Each row is followed by its class.
[ 11   1 -38  31   5  37 -21  34  -5  15  -4  26 -36 -11  13  37 -19 -22
   7 -37 -16 -29 -20  15 -23  11  12 -32 -20  13  35 -23 -15  -1  31 -10]  z442
[ -1   5 -23  33  -1  24 -16  30  11   3  17  23 -22   9  16  30  -5  -7
   4 -27   1  -3  -8  11 -28  19  15 -14 -12   6  27 -42  -1  -2  30 -14]  z442
[ -6   0 -37  21   0  41 -16  21 -31   9 -27  22 -18 -37  35  30 -21 -17
   5 -19 -23 -42 -27  15  -4  -7  -6 -50 -13  20  16  12 -34   1  26   3]  z282
[ -9  -1 -41  13   6  43 -18  27 -39  30 -35  15 -27 -42  19  23 -30 -22
   5 -24 -36 -50 -33  15   3 -19 -10 -50 -20  14  22  31 -40  -1  22   6]  z282
[ -2  -4 -11  13   1  13  -7   9   0  -3   1  12  -6  -5  15  14  -4  -5
  -1  -6  -3 -10  -7   7  -8  10   5 -13   4   5   6 -11  -7   0  12  -2]  z282
[ -1   1 -31  26   5  26 -22  30  -3   9   0  23 -29  -3   8  30 -15 -18
  14 -31 -10 -12 -14  11 -26  11  10 -23 -14   6  30 -28 -12  -4  26  -8]  z442
[ -8   3 -29  19   0  31 -15  18 -24  -1 -24  18 -13 -29  24  22 -19 -12
   4 -17 -21 -34 -26  14  -3  -7  -4 -38 -11  15  14  12 -30  -3  20  -1]  z282
[  1  -2 -49  21   5  42 -26  42 -23  40 -17  18 -47 -19  -4  32 -28 -32
   8 -42 -27 -42 -23  15 -20  -2   2 -37 -24  10  48 -11 -23  -2  27  -1]  z442
[ -3   2 -39  24   1  37 -19  32  -4  16  -6  26 -35  -9  16  38 -19 -24
   9 -40 -14 -27 -22  16 -27  10  12 -29 -15  11  39 -28 -16   0  32 -10]  z442
[-10   2 -43  20   1  38 -20  18 -30  15 -30  21 -12 -37  30  28 -23 -18
   6 -18 -27 -42 -24  18   1 -11 -10 -48 -18  17  15  18 -38  -3  25   7]  z282
[ -7   8 -43  37   4  43 -24  35 -19  22 -10  26 -34 -18  18  38 -24 -24
  11 -39 -20 -36 -26  17 -20   7  11 -39 -23  12  37 -14 -21  -6  30  -4]  z442
[  1   0 -34  27   1  31 -16  26   1  13   4  21 -29  -7   8  33 -14 -19
   7 -35  -8 -23 -14   7 -29  16  14 -20 -13   5  34 -37  -7   0  18 -10]  z442
[ -2   4 -40  30   3  33 -23  32 -15  19 -19  25 -30 -14   9  36 -21 -24
   5 -36 -18 -28 -21  16 -23   7   8 -32 -17   9  36  -7 -20  -2  32  -9]  z442
[ -2   0 -47  21   5  41 -26  37 -25  36 -15  25 -40 -22   8  33 -29 -29
  11 -40 -27 -36 -27  12 -21  -4   5 -38 -23  13  42  -5 -16  -2  25  -5]  z442
[ -3   5 -20  20  -2  22 -13  12 -10   0  -9  15  -8 -16  18  19 -10  -9
   2 -14 -11 -17 -15   9 -10   2   3 -22  -9   9   8  -5 -11   4  16  -2]  z282
[ -7   2 -23  18   0  25 -10  11 -11   0 -14  18  -6 -22  24  18  -7  -6
   3  -8 -14 -25 -18  10  -2  -2 -10 -27  -7  13   6   6 -21   1  18  -2]  z282
[ -6   5 -11  23  -3  15 -10   8  15 -14   2  16  -2  -5  26  21  -1  -3
   1  -4  -2 -13  -8  10  -9   8   1 -19 -11   8   2 -14  -9   6  20  -3]  z282
